In the rows, zero is written as 128.
Each row has a class, written as a number after it.
[ 95 108 160 143 144 139  62 105 133 146 124 168 182 117 189 160 182  79
 135 152  49 133 121 141 110 135 227 139  70 191  97 137 109 153 114 141
 136 139 102 201 156 123 128 134  93]	4
[127 136 123 135 136 119 136 126 145 132 132 127 146 142 137 123 133 118
 129 135 133 134 120 132 134 128 139 125 124 145 135 129 139 126 126 127
 132 130 122 128 136 127 133 120 106]	4
[125 124 120 125 129 125 143 127 138 128 125 128 129 124 125 130 122 119
 117 131 130 117 123 139 138 131 141 132 127 142 135 133 120 122 122 127
 134 135 120 131 146 132 125 125 124]	8
[121 117 126  99 142 156 121 136 113 136 140 189  76  55 147 160 110 116
 114 112 106 108 116 195 125 108 163 105  80  92 187 245 137 105 125 125
 156 158 146 109 128 144  86 129 101]	6
[100 139 123 101 124 155 130 124 150 142 129 148 150  53 169 177  49 136
  82 144 157 120 144 130  85 125 212 134 107 141 160 181 101 146  92 137
 134 149 104 154 184 134  82 104 116]	8
[123 143 143 146 138 152 117 132 142 143 126 166  30 189 133 126 165  34
 122  89 103 115 140 159 114 126  98 109 133 119 157 133 119  89 155 120
 145 143 120 113 130 142 114 146  95]	1
[120 113 126 148 106  97 184 130 171 131 131 114 125 185 124 144  86 136
 111 149 168 162 155 149  95 114 127 115 168 124 185 116 167 140 143 134
 121 155 120 109 130 125 116 105  81]	10
[137 107 132 123 140 133 114 127 128 125 126 114 117 131 129 133 105 118
 117 124 124 137 120 145 129 135 152 118 128 130 130 150 141 130 131 133
 130 129 150 136 138 128 120 137 119]	6
[125 128 136 134 143 133 114 117 121 135 121 130 134 141 138 141  90 143
 119 139 130 147 133 146 122 136 153 129 128 150 130 138 133 128 129 126
 133 132 119 130 113 123 133 124 121]	4
[138 118 133 122 127 150 130 127 125 141 138 139 133 139 138 105 111 130
 113 115 111 122 128 112 109 144 135 133 141 131 117 136 114 128 126 140
 126 131 132 110 151 137 120 131 130]	5
[151 137 105 113 124 116 181 105 140 149 113 149 112 134 152  89 138 102
 104 110 105 122 155 149 121 107 161 109 110 134 140 100 101 115 101 118
 158 110 132  83 132 140 152 119  85]	4
[122 121 112 141 128  96 150 119 166 144 123  46 155 169 118 136  79 165
 159 162 227 163  97 142 140 147 165 152 139 148 123 117 206 131 173 100
 114 112 134 133 134 136 141 121 104]	10
[123 136 124 132 152 125 126 126 120 120 135 136 130 117 115 131 124 137
 123 121 139 120 128 136 132 125 128 129 135 121 135 139 137 128 117 134
 133 123 121 135 115 123 131 123 122]	2
[127 129 113 128 118 123 145 123 133 130 130 117 129 126 133 129 127 133
 129 121 127 134 126 123 142 123 125 125 129 131 128 132 133 117 124 134
 125 122 125 131 133 131 123 124 115]	0
[112 118 131 131 145 127 117 120 115 148 130 134 131 120 145 136 122 116
 129 138 141 146 135 146 140 128 140 139 116 124 137 131 125 133 127 132
 123 138 133 139 131 126 125 114 134]	9
[131 155 116 113 146 142 101 132 135 126 127 148 110 108 136 139 134 105
 123  96 129 109 129 129 129 112 161 115  79 122 144 156 132 116 113 127
 134 124 140 142 117 113 142 123 119]	2
[126 133 127 131 134 120 144 123 131 136 127 128 148 133 122 124 140 130
 130 137 139 119 130 141 131 133 134 133 130 136 131 140 123 126 122 129
 119 120 134 118 132 127 126 128 122]	3
[125 117 138 125 134 144 123 127 116 135 134 131 140 125 134 118 113 131
 117 122 117 140 124 121 129 132 119 133 115 125 120 147 129 128 123 136
 124 131 146 133 142 131 114 123 128]	5
[125 133 136 130 145 144 131 125 121 145 127 132 140 139 147 130 119 106
 129 122 129 143 137 132 131 140 137 135 124 135 133 123 120 128 126 129
 125 135 139 129 133 129 125 116 109]	4
[122 116 139 123 147 136 119 126 131 145 130 129 128 132 138 123 132 107
 135 135 128 132 135 135 139 137 146 131 121 116 125 132 106 128 129 140
 124 137 113 121 149 134 122 122 123]	9
[119 115 144 136 160 142 116 118 114 133 143 124 133 115 140 146 103 133
 115 138 153 155 132 131 125 137 123 139 139 107 127 147 135 131 127 150
 129 136 114 135 117 120 123 134 111]	2
[110 125 114 138 153 128 145 119 106 128 115 139 124 120 113 107  97 146
 114 137 134 124 119 106 133 158 141 136 174 165  95 144 143 112 143 133
 163 130  95 118 119 131 126 142 142]	7
[134 148 103 157 142 173 133 123  96 157 125 147 172 163 150 118 159 100
 158 101 118 123 181 143 157 131 115 153 105 154  98 122 109 102 134 134
  90 119 142 150 132 142  93 129 120]	0
[116 129 119 118 144 121 130 119 130 145 127 139 128 112 136 120 130 126
 130 124 129 123 120 133 141 132 157 129 121 133 141 135 126 130 118 125
 128 129 119 128 139 135 133 116 121]	9
[121 113 152 115 168 117 139 106 158 152 131 116 160  96 148 145 144  98
 146 157 169 110  90 128 122 142 165 145 137 107 119 138 123 121 146 143
 123 113 107 113 130 128 164 144 105]	9
[164 123 180 119 117 127 143 139 156 130 123  89  96 111 121 143 143  64
 156 126 155 143  76 109 142 125  75 132 118 135 146  86 154 147 158 104
 111 130 133  93 144 127 137 105 118]	8
[119 132 133 157 159 102 149 158 139 115 137 123 119 146 100 192  90  97
 122 135 134 148 188 190 175 112  78 135 117  86 179 119 112 149 149 105
  93 152 113 121 128 120 140 127 140]	7
[141 146  95 136 109 129 119 142 143 129 120 117 182 132 119 129 134 120
 179 123  81 111 136  93 181 128  73 109 125  95 109 101 107 147 144 122
  82 110 118 152 157 139 141 114 143]	0
[125 128 127 124 136 123 141 129 134 127 121 124 116 125 117 132 128 114
 122 129 129 126 109 137 136 135 128 137 126 140 138 126 126 127 126 127
 130 135 126 125 134 130 139 129 120]	8
[133 124 147 125 131 142 124 132 121 125 132 144 152 127 129 121 128 132
 112 131 111 123 141 132 125 134 134 142 119 129 133 146 123 122 124 138
 131 132 131 127 123 124 128 119 130]	5
[117 129 127 134 154 152 124 120 105 139 130 136 131 136 120 128 107 125
 128 112 144 135 151 137 121 140 125 144 142 108 128 130 118 124 128 137
 128 124 124 124 114 131 125 125 111]	2
[164 121 132 115 120 110 191 137 119 125 129 108  75 148 126 107 146 123
 117 129 157 115 115 148 137 128 150 115 130 108 158 112 147 118 135 119
 165 145 130  93 109 134 156 121 149]	6
[114 126 138 131 144 145 120 124 110 134 127 147 163 122 141 119 114 138
 110 127 122 134 123 126 115 134 142 143 120 149 123 142 122 125 125 138
 134 136 140 130 128 130 125 130 129]	5
[136 111 123  98  87 123 128  97 139 129 154 137  61 107 110 126 110 150
  90 107  94 134  60 118  83 122 167 105 113 126 134 205 138 119  92 155
 174 131  71 146 123 111 143 143 130]	10
[119 130 141 150 144 110 102 131 132 126 141 122 111 124 135 152 137 127
 150 163 142 146 137 150 109 121  96 137 112 153 140 108 157 163 134 137
 123 127 123 133 141 131 134 120 143]	3
[126 134 123 128 136 121 146 128 141 141 127 130 139 133 123 123 127 108
 126 128 123 128 113 140 138 130 142 134 127 115 129 136 138 127 125 126
 134 136 103 127 136 137 126 131 107]	7
[135 112 130 121 146 140 134 109 111 147 128 118 138 130 141 110 102 114
 116 118 126 137 111 149 129 138 153 120 123 139 132 135 138 128 118 137
 146 128 146 122 139 141 116 133 106]	6
[151 169 112 124 161 111  91 116  92 117  92 124 128 116 116 143 102 160
 146 148 146 106  95 146 162 135 154 105 147 160 108 119 144 151 124  75
 110 127 123 118 100 114 174 124 163]	7
[131 110 135 132 124 138 118 122 133 125 140 128 135 132 148 138 113 125
 128 120 122 137 142 129 130 116 125 123 127 141 118 137 123 108 124 147
 130 134 135 136 126 117 111 127 137]	0
[119 125 141 117 132 150 189  65 190 162 141 146 169 126 148  77 192  67
 163 123  97 127 108 107 101  99 128 127 110 143 113 129  97 141 122 141
 175 120  75  74 107 163 136 163  81]	2
[123 140 128 118 136 138 181 115 111 130 144 180 190  55 133 150  63 199
  99 148 101 143 178  96 143 149 127 119 110 155 150 192 122 120 105 168
 141 152  81 173  91 131 104 113 137]	1
[129 125 169 107 145 143 126 127 159 176 150 135 142 109 160 136 161  96
 140 149 113 146 203 166 147 144 185 142  85 127 155 159 159  88 154 160
 113 132 100 148  93 153  78 119  92]	9
[112 131 167 156 149 139 107 166 136  77 133 138  95 139  95 147 149 114
 128 145 162 163 114 138 124 127  76 177 121 160 148 148 132 148 158 100
 147 173 130  96 135 117 128 124 129]	5
[125 121 129 131 144 133 121 118 121 140 123 131 122 140 133 116 125 114
 127 130 126 131 130 142 135 127 126 131 134 125 130 135 117 135 126 140
 124 124 133 122 129 124 127 127 137]	9
[168 125 150 118 155 135 125 145 138 138 117 145  59 132 137 150 129 105
 115 110 114 136 119 164 121 120 125 110 104 144 143 131 134 105 143 128
 114 159 138 101 125 136 121 154  98]	8
[125 124 123 123 136 117 150 124 133 131 135 112 146 120 121 128 120 121
 124 127 143 132 117 141 135 131 145 120 119 122 143 132 141 133 127 126
 130 130 121 126 137 140 127 129 110]	6
[112 144 128 111 159 130 101 144 140 133 128 126 147 113 133 125 129  97
 170 124 179  99  73 141 115 156 163 134 153 136 134 121 137 141 148 107
 131 148 182  95 153 122 136 119 113]	10
[115 118 131 123 140 127 132 123 121 135 113 144 124 121 123 116 130 124
 137 131 108 125 139 141 140 125 133 130 122 111 130 130 109 137 125 129
 133 123 117 119 126 131 137 116 136]	9
[125 111 137 123 146  98 112 104 110 174 141 108 126 144 134 120 131  93
 128 141 129 142  99 171 132 140 154 114 127 130 131 119 132 118 107 138
 123 133 165 139 146 132 121 121  94]	3
[119 129 137 142 122 137  96 106  92 147 152 128 139 103 161 132  96 157
 141 169 161 161 106 123 130 154 129 127 144 133 113 147 170 140 127 127
 115 136  87 148 135 138 113  99 126]	1
[125  60 163 156 106 127  88 134  78 119 163 130 108 146 145 139  90 136
 136 117 146 160 124 137 144 158 142 142 151 168 110 119 124 129 160 116
 119 153 165 115 143 109 122 113 175]	1
[132 100 132 136 148 146 138 110 165 168 165 143 252 164 151  66 148  82
 150 144  94  83 147 152 156 142 172 133 158 143 102 141  66 110 121 171
 124 132 103 108 168 148  81 135 138]	9
[127 131 140 121 150 143 132 127 124 151 124 128 135 138 120 123  86 109
 121 119 119 139 126 144 128 145 144 137 132 106 119 142 122 123 133 131
 135 138  99 121 130 136 119 142 108]	7
[134 118 140 134 137 135 136 130 142 140 133 120 134 145 116 123 130 112
 129 129 133 137 129 146 126 134 108 147 125 111 126 141 114 120 124 139
 118 124 137 110 135 127 119 129 123]	3
[157 150 116  90 148 100 136 136 120 141 129 113 177  92 119  89 166 161
 135 185 170 116  85 158 177 160 214 164 108 104 115 168 128 100 124 134
 164 144 124 150 103 126 161 125 127]	9
[128 133 126 118 147 140 120 123 128 140 129 141 121 121 127 119 119 122
 127 127 136 125 133 152 123 126 149 140 124 121 134 155 113 123 118 135
 125 127 121 118 129 130 123 122 131]	9
[142 139 142 108 143 153 138 136 118 151 142 141 125 101 134 133 144  93
 142 114 135 144 131 146 131 157 127 152 127  81 146 142 119 126 132 127
 107 147 131 102 115 123 139 119  94]	10
[134 123 122 128 136 120 144 128 127 122 127 114 139 133 109 125 118 131
 122 131 137 128 116 144 135 137 146 126 124 129 135 136 141 133 122 124
 133 130 121 129 136 135 128 124 115]	6
[111 145 111 124 133 105 144 159 147  93 127 114 125  93  80 128 117 140
 115 141 133 156 102 129 145 142 110 141 121 125 162 151 133 166 147 116
 154 149 119 114 143 138 134 143 106]	6
[130 123 150 130 141 141 116 141 119 120 133 133 131 133 127 133 119 129
 113 130 135 143 131 137 117 133 123 152 120 127 136 141 123 129 138 135
 129 140 141 123 132 125 134 130 125]	5
[133 123 144 124 135 146 132 125 121 142 130 133 141 128 136 119 115 130
 122 122 125 140 128 126 119 136 120 143 117 126 128 130 128 127 132 130
 121 132 143 112 124 136 129 124 124]	5
[125 128 132 129 138 119 137 128 134 136 124 122 133 129 130 134 136 140
 126 135 136 135 120 144 135 139 134 144 124 132 136 140 133 135 126 125
 125 130 142 129 135 128 129 134 113]	3
[137 122 132 113 116 147 109 143 133 151 132 143 104 131 174 127 138 124
 116  91  83 134 155 143 135 126 161 117 118 131 155 156 134 119 133 140
 106 133 188 143 127 129 101 141 139]	3
[131 127 137 131 136 117 142 132 140 133 130 123 130 134 127 134 139 126
 123 132 136 132 131 144 131 133 124 138 126 125 141 137 131 135 125 128
 121 130 141 127 139 123 124 133 112]	3
[131 119 163 154 165 159 128  97 159 147 133 155 135 175 181 139 170  79
 140 120  81 128 146 120 126 108 116  93 104 155 102 105 107 116 121 133
 123 142  42 117 134 139 137 151 115]	4
[135 113 143 119 144 137 124 126 123 133 119 126 119 118 111 135  96 121
 119 123 112 135 123 141 133 144 117 136 131 137 128 136 125 119 131 141
 129 128 132 136 131 130 119 132 113]	8
[138 126 131 125 140 126 114 120 116 144 129 132 116 123 134 129 123 131
 118 140 117 136 129 149 125 136 140 124 126 144 131 151 125 125 121 141
 128 129 143 130 133 127 120 134 121]	3
[125 135 125 124 141 119 134 132 131 131 125 126 131 120 119 126 118 116
 122 127 128 129 107 139 143 132 137 131 126 120 129 141 143 127 122 125
 137 134 115 125 134 131 125 128 115]	7
[127 107 132 136 121 135 118 121 128 127 125 124 124 149 129 121 129 123
 121 131 119 140 132 134 129 131 120 136 124 130 118 148 113 133 123 137
 135 126 152 123 140 114 121 133 133]	3
[126 141 145 126 158 133 154 118 141 150 131 131 206 107 119 114 111 119
 136 141 136 114 108 108 112 140 126 144 129 160 115 104 108 124 133 140
 134 125 115 115 127 149 137 123 146]	5
[127 136 115 133 139 118 130 117 122 135 126 136 138 132 131 122 125 131
 131 138 123 124 117 137 137 136 144 125 128 147 126 133 139 128 118 122
 137 125 125 135 126 126 141 114 118]	4
[129 151 170 131 187 146 121 123 112 117 147 179 169  78 122 135 122 116
 137 111 157 102 101 130  97 133 113 141 147 150 135 120 117 148 112 123
 142 146  82  93 124 114 139 126 104]	2
[145 130 163 156 127 100 117 157 121 108 128 114 112 155  79 171 104 129
 118 136 104 153 161 138 157 115  39  91 140 103 145  93 150 140 157 139
  99 140  70 156 127 127 106 126 138]	7
[125 122 143 122 112 151 164 147 157 127 120 143 145 130 158 131 138 127
 127  99 107 128 119 132 140 124 130 138 122  77 171 151 135 137 156 124
 130 139 114 103 116 121 149 142 109]	10
[118 121 136 130 124 121 141 126 129 127 134 133 134 125 138 126 133 125
 130 125 130 126 121 130 150 142 131 121 129 121 133 134 130 117 135 125
 129 131 131 121 127 133 130 125 117]	1
[126 129 131 130 135 116 142 128 134 135 130 122 133 132 121 129 137 134
 124 133 137 136 126 144 135 134 125 137 126 128 139 138 130 127 123 127
 123 128 134 122 130 128 127 131 117]	3
[112 137 128 159 113 124 105 120 154 138 148 111 112 159 116 157 151  92
 115 144  97 150 116 130 140 138  59 138 136 102 146 132 121 168 160 121
 109 134  87 145 146 137 141 160 122]	5
[129 133 134 125 129 123 139 133 134 129 134 131 146 119 126 121 133 134
 114 121 126 126 114 120 132 132 124 135 120 136 140 130 139 127 127 126
 127 129 134 127 138 134 132 123 120]	5
[116 120 135 123 121 140 124 123 111 135 132 132 113 129 138 121 128 117
 130 122 131 138 115 133 135 150 137 134 133 116 123 147 115 121 131 130
 133 136 156 125 126 134 118 127 126]	1
[132 112 156 113 135  89 178 124 139 120 144 135 135  81 123 149 112 135
 105 143 155 131 168 120 146 120 139 115 112 146 163 113 115 122 131 138
 155 144  98 117 109 110 147 110 149]	9
[140 117 178 156 134 129 160 119 180 122 136 115 174 139 157 191 139  87
  96 155 141 112 153 108 105 114 117 136 100 120 147 117 126 145 132 153
 105 106  48 140 174 117 147 130  88]	5
[128 115 135 114 134 139 129 121 119 139 123 127 126 113 139 129 110 112
 121 132 132 132 127 131 127 137 135 128 127 136 130 128 121 121 125 143
 132 136 144 122 134 130 121 121 121]	8
[152 148 139 137 123 110 137 142 124 124 141 107 109 111 107 167  98 158
 120 159 157 167 142 140 139 134 107 143 132 136 151 129 154 116 145 131
 113 145  91 142  87 122 135 109 146]	0
[119 172 135 131 169 107 148 151 121 137 120 149 156 104 145 109 163 106
 143 142 142 117 142 206 174 104 127 121 115 108 163 134 162  89 155 117
 127 121 153 137  89 152 119 127 112]	1
[136  79 127 176 117 123 138 161 176  80 148 126 129 190 119 139 120 126
  94 123  82 126 156 146 189 111  93 138 134  93 133 176 152 120 107 134
 122 136  78 156 173  99 102 116 145]	7
[123 123 126 125 129 126 138 121 132 134 128 122 138 111 124 137 121 123
 122 136 130 128 114 130 143 140 128 135 128 138 134 129 126 128 123 129
 124 133 114 133 139 133 127 123 121]	8
[166 122 110 138  77 115 127 134 142 108 102  77  94 181 123  93 182 132
 116 156 116 139 105 118 152 104  92 113 135 114 114 130 125 137 132 150
 136 104 167 115 135 123 133 137 162]	3
[136 141 134 120 145 147 129 123 124 144 121 156  75 106 162 157 142 115
 116 111 151 155 165 134 114  99 161 119  74 132 162 146 165  84 130 136
 135 139 130 135  81 132 131 114  87]	2
